Here is a tiny trained network, its code and every weight. The questions are about switching its units off for an input and a target symbol, where a switched-off unit gives its printed mean instead of its output.

import numpy as np


def w(rows, s, z=0):
    codes = np.array(rows[::2]) - 128.0
    scale = np.full(codes.shape[1], s)
    scale[-1] = z or s
    return codes * scale


def f(y):
    return np.maximum(y, 0)


def softmax(a):
    e = np.exp(a - a.max(-1, keepdims=True))
    return e / e.sum(-1, keepdims=True)


def log_softmax(a):
    a = a - a.max(-1, keepdims=True)
    return a - np.log(np.exp(a).sum(-1, keepdims=True))


def net(x, mask):
    ids = ['αβζηθμπστψω'.index(c) for c in x.split()]
    T = len(ids)
    res = E[ids] + P[:T]
    u = 0
    for l in range(2):
        q, k, v = (res @ M[l].T for M in (Q, K, V))
        z = softmax(np.where(np.tri(T) > 0, q @ k.T / 2**0.5, -1e9)) @ v
        res = res + np.where(mask[u], z, O[l][:, -1]) @ O[l][:, :-1]
        u += 1
        y = f(res @ A[l][:, :-1].T + A[l][:, -1])
        res = res + np.where(mask[u : u + 4], y, B[l][:, -1]) @ B[l][:, :-1]
        u += 4
    return log_softmax(res[-1] @ U[:, :-1].T + U[:, -1])


Q, K, V, O, A, B = {}, {}, {}, {}, {}, {}
E = w([
[225,180,117,72,122,185,4,145,121,235,124,76],'α',
[93,86,90,89,146,79,102,182,153,130,71,204],'β',
[129,156,149,132,157,87,111,203,133,147,144,206],'ζ',
[138,114,114,130,163,17,96,208,140,155,108,188],'η',
[160,144,209,118,154,94,117,192,182,115,145,158],'θ',
[140,69,122,88,133,24,125,98,190,131,190,204],'μ',
[100,138,99,203,167,178,98,82,97,212,171,145],'π',
[135,124,168,111,141,126,196,14,107,149,74,169],'σ',
[98,198,136,111,169,68,49,125,123,82,210,62],'τ',
[78,64,214,86,50,67,187,143,67,99,170,92],'ψ',
[87,5,140,119,208,155,147,115,179,121,145,53],'ω',
],0.015)
P = w([
[242,154,22,56,62,230,160,232,183,188,143,183],'0',
[205,142,86,50,88,191,157,220,188,191,149,162],'1',
[164,122,93,47,90,170,132,192,188,183,142,161],'2',
[141,111,122,84,106,139,134,185,182,160,139,150],'3',
[115,102,132,98,120,115,121,163,167,139,137,140],'4',
[91,94,152,117,134,96,107,142,154,122,133,128],'5',
[75,85,178,134,147,69,97,112,135,108,137,123],'6',
[49,71,189,146,165,49,86,78,119,95,127,117],'7',
[37,70,206,175,174,20,78,64,110,79,120,114],'8',
[6,56,216,190,194,2,64,37,89,65,119,103],'9',
],0.0082)
Q[0] = w([
[119,128,118,60,121,134,121,23,137,232,200,132],'L0H0',
[174,250,70,193,111,254,147,86,8,80,16,39],'L0H0',
],0.0087)
K[0] = w([
[59,174,133,160,80,227,146,48,71,161,97,9],'L0H0',
[249,192,67,45,99,173,165,254,147,228,81,162],'L0H0',
],0.0064)
V[0] = w([
[71,164,179,149,166,129,121,254,92,127,17,184],'L0H0',
[179,110,75,153,150,44,95,145,157,177,98,239],'L0H0',
],0.006)
O[0] = w([
[235,114,114,162,183,166,179,89,2,156,133,116,2],'L0H0',
[62,192,125,80,212,136,214,156,87,182,74,144,197],'L0H0',
],0.0082,0.0026)
A[0] = w([
[116,87,160,118,163,127,168,123,95,155,143,153,253],'L0N0',
[150,180,110,176,117,169,93,116,58,160,158,132,105],'L0N1',
[148,152,124,187,143,153,124,106,127,136,155,167,185],'L0N2',
[136,141,109,129,143,145,161,106,6,171,120,111,95],'L0N3',
],0.011,0.0019)
B[0] = w([
[175,205,186,160,175,62,191,140,103,160,116,45,254],'L0N0',
[34,155,219,152,111,222,113,162,74,99,169,254,152],'L0N1',
[111,116,141,161,190,249,135,74,122,83,197,97,144],'L0N2',
[113,18,44,225,60,52,76,189,130,132,171,185,169],'L0N3',
],0.0065)
Q[1] = w([
[107,165,165,103,179,107,187,113,114,175,91,114],'L1H0',
[169,141,86,139,97,249,123,56,73,160,112,122],'L1H0',
],0.015)
K[1] = w([
[74,254,161,171,176,104,132,12,57,121,72,191],'L1H0',
[223,180,78,56,112,177,160,189,168,196,137,254],'L1H0',
],0.0072)
V[1] = w([
[123,41,208,135,28,144,224,39,74,153,1,145],'L1H0',
[143,149,151,41,76,51,119,214,53,31,148,112],'L1H0',
],0.0054)
O[1] = w([
[124,171,93,89,124,140,112,93,142,246,148,130,137],'L1H0',
[103,167,127,196,100,223,142,121,169,107,33,106,253],'L1H0',
],0.011,0.0052)
A[1] = w([
[86,2,143,211,118,159,162,170,177,40,86,84,3],'L1N0',
[103,149,41,84,134,72,38,158,157,228,121,101,95],'L1N1',
[106,161,69,171,162,185,73,98,247,167,66,112,127],'L1N2',
[108,192,179,120,136,114,12,177,185,86,175,75,142],'L1N3',
],0.0059,0.0037)
B[1] = w([
[147,183,85,67,116,97,135,85,58,100,164,110,251],'L1N0',
[183,134,150,122,88,219,155,60,104,127,128,143,219],'L1N1',
[151,129,75,120,176,95,98,161,171,126,254,82,235],'L1N2',
[123,95,90,121,131,142,105,115,120,193,78,181,254],'L1N3',
],0.0096,0.0057)
U = w([
[70,133,168,124,3,114,151,175,102,150,166,74,196],'α',
[111,64,47,144,124,158,175,118,119,143,84,154,98],'β',
[75,107,124,170,154,179,178,128,84,107,191,179,165],'ζ',
[141,121,86,161,124,84,151,155,101,147,124,119,58],'η',
[238,83,179,170,171,143,166,128,138,84,97,90,253],'θ',
[30,153,138,105,163,133,189,143,189,113,64,151,137],'μ',
[130,55,132,25,188,98,134,177,78,142,188,38,67],'π',
[171,172,131,84,138,128,159,87,92,160,144,157,98],'σ',
[155,186,98,117,109,106,121,99,112,62,111,164,99],'τ',
[147,194,59,148,166,102,109,130,183,134,159,125,37],'ψ',
[129,57,160,126,78,135,47,140,143,139,74,234,201],'ω',
],0.0068,0.0029)

Each question gives the input, a string of symbols that net reads in full, and the target symbol t.
The units are the heads (2 rows each of Q, K, V and O) and the neurons (one row each of A and B). Each row of codes is followed by its name. A weight is (code - 128) times the scale printed after its matrix; where a second scale follows, it is the last column's (O, A, B and U).
mask holds one flag per unit, layer by layer, with each layer's heads first. A switched-off unit (its flag False) gives its mean, the last column of its rows in O or B, instead of its output. The means were averaged over made-up inputs and are rounded, as every weight is.
A unit's drop is (log p(t) with every unit on - log p(t) with that unit switched off) / (log p(t) with every unit on - log p(t) with every unit switched off).
The circuit of an input: a set's keep is (log p(t) with only the set's units on - log p(t) with every unit switched off) / (log p(t) with every unit on - log p(t) with every unit switched off). Starting from all 10 units, units are removed one at a time, each time the one whose removal leaves the highest keep (on an exact tie, the one counted first), for as long as the keep stays at least 0.8.
units of the circuit, in order: the units of the circuit, biggest drop first
k most important neurons: the k neurons with the biggest drops, biggest first
k most important neurons of layer l: the k neurons of layer l with the biggest drops, biggest first
drop of u: that unit's drop, to one decimal
input ψ ω ψ τ σ μ ψ τ, target ψ: units of the circuit, in order -> L1H0, L1N2, L0H0, L0N0
input μ σ μ α σ μ, target σ: units of the circuit, in order -> L1H0, L1N1, L0H0
input τ π α σ σ η, target σ: units of the circuit, in order -> L1H0, L1N1
input μ η μ β ζ η τ θ, target τ: units of the circuit, in order -> L1N0, L1H0
input π β β π θ, target π: units of the circuit, in order -> L1H0
input α ζ ζ τ σ ζ μ, target σ: 2 most important neurons -> L0N0, L1N1
input θ ζ μ ψ τ, target ψ: units of the circuit, in order -> L1N2, L1H0, L0H0, L0N0
input ζ α η, target η: units of the circuit, in order -> L0H0, L0N3, L0N0
input ζ ω θ, target ω: 3 most important neurons of layer 1 -> L1N3, L1N2, L1N0
input π η μ π, target ζ: 2 most important neurons of layer 0 -> L0N1, L0N2
input σ β ζ μ τ ω ψ ζ, target ω: units of the circuit, in order -> L0H0, L1N3
input ω σ ω ζ π μ η σ ω θ, target ω: 2 most important neurons of layer 1 -> L1N3, L1N2
input ψ μ θ μ ψ η μ ψ ζ, target ψ: units of the circuit, in order -> L1H0, L1N2
input μ η η μ θ, target μ: units of the circuit, in order -> L0H0
input π σ μ α σ ψ θ μ π α, target ω: 2 most important neurons of layer 0 -> L0N0, L0N1
input μ μ β ψ α, target ω: 2 most important neurons -> L0N1, L1N3
input σ τ ζ, target τ: drop of L1N0 -> 1.1
input σ σ θ ψ μ τ η μ ζ σ, target σ: drop of L1H0 -> 1.4
input ω β τ, target ω: drop of L1N3 -> 0.4
input ω η θ μ α ζ π μ μ, target π: drop of L0H0 -> 0.1
input β β μ σ μ ψ σ σ τ, target τ: 2 most important neurons -> L1N0, L0N3
input ω μ μ ω β η μ, target μ: most important neuron of layer 0 -> L0N0
